Below are the code and all the weights of a small trained network. Each question names an input and a class and asks about switching units off, where a switched-off unit gives its printed mean instead of its output.

import numpy as np


def w(rows, s, z=0):
    codes = np.array(rows[::2]) - 128.0
    scale = np.full(codes.shape[1], s)
    scale[-1] = z or s
    return codes * scale


def f(y):
    return np.maximum(y, 0)


def log_softmax(a):
    a = a - a.max(-1, keepdims=True)
    return a - np.log(np.exp(a).sum(-1, keepdims=True))


def net(x, mask):
    res = np.array(x, float).reshape(1, 2) / 4 @ E
    y = f(res @ A[0][:, :-1].T + A[0][:, -1])
    res = res + np.where(mask, y, B[0][:, -1]) @ B[0][:, :-1]
    return log_softmax(res[-1] @ U[:, :-1].T + U[:, -1])


A, B = {}, {}
E = w([
[219,118,166,185],'x0',
[86,194,252,134],'x1',
],0.015)
A[0] = w([
[160,110,39,144,125],'N1',
[126,145,114,170,104],'N2',
[146,107,145,131,250],'N3',
[147,111,81,146,79],'N4',
[182,98,87,148,99],'N5',
[248,135,182,238,78],'N6',
[153,105,80,110,103],'N7',
[25,151,90,65,136],'N8',
[150,79,103,111,88],'N9',
[140,92,86,149,120],'N10',
[206,116,149,205,70],'N11',
[229,115,155,208,150],'N12',
[199,115,48,97,109],'N13',
[110,178,191,166,87],'N14',
],0.014,0.017)
B[0] = w([
[115,161,154,170,208],'N1',
[150,113,105,127,130],'N2',
[226,98,140,249,251],'N3',
[89,184,137,118,155],'N4',
[98,148,156,131,180],'N5',
[65,147,90,119,228],'N6',
[118,161,137,136,168],'N7',
[74,96,73,136,223],'N8',
[53,163,170,119,156],'N9',
[125,137,145,132,173],'N10',
[57,123,82,47,181],'N11',
[95,101,69,123,237],'N12',
[102,146,177,143,205],'N13',
[98,204,185,140,190],'N14',
],0.014,0.017)
U = w([
[81,241,208,138,94],'0',
[58,111,2,88,101],'1',
[194,72,120,187,252],'2',
[169,130,159,57,107],'3',
[161,154,119,60,95],'4',
[116,134,122,47,95],'5',
],0.015,0.012)

Each question gives the input, the list of numbers given to net, and the class t.
The units are the neurons (one row each of A and B). Each row of codes is followed by its name. A weight is (code - 128) times the scale printed after its matrix; where a second scale follows, it is the last column's (A, B and U).
mask holds one flag per neuron, in row order. A switched-off neuron (its flag False) gives its mean, the last column of its row in B, instead of its output. The means were averaged over made-up inputs and are rounded, as every weight is.
A unit's drop is (log p(t) with every unit on - log p(t) with that unit switched off) / (log p(t) with every unit on - log p(t) with every unit switched off).
The circuit of an input: a set's keep is (log p(t) with only the set's units on - log p(t) with every unit switched off) / (log p(t) with every unit on - log p(t) with every unit switched off). Starting from the 12 units with the biggest drops (on a tie, the unit counted first), units are removed one at a time, each time the one whose removal leaves the highest keep (on an exact tie, the one counted first), for as long as the keep stays at least 0.8.
units of the circuit, in order: the units of the circuit, biggest drop first
k most important neurons: the k neurons with the biggest drops, biggest first
drop when u is switched off: that unit's drop, to one decimal
input [5,3], class 1: 2 most important neurons -> (N6, N12)
input [6,5], class 1: units of the circuit, in order -> (N12, N6)
input [-7,6], class 1: units of the circuit, in order -> (N8)
input [3,-1], class 2: 2 most important neurons -> (N8, N3)
input [8,-8], class 0: 2 most important neurons -> (N13, N1)
input [1,-3], class 2: 2 most important neurons -> (N14, N6)
input [4,-1], class 1: 3 most important neurons -> (N6, N12, N11)
input [4,-4], class 0: 4 most important neurons -> (N8, N13, N1, N5)
input [5,-3], class 1: 2 most important neurons -> (N12, N11)
input [4,0], class 1: 3 most important neurons -> (N6, N12, N11)
input [-3,-6], class 0: drop when N13 is switched off -> 0.0
input [5,2], class 1: drop when N6 is switched off -> 0.1
input [-8,4], class 1: drop when N8 is switched off -> 0.5
input [-1,-3], class 2: units of the circuit, in order -> (N6)
input [-3,-1], class 2: drop when N11 is switched off -> 0.3
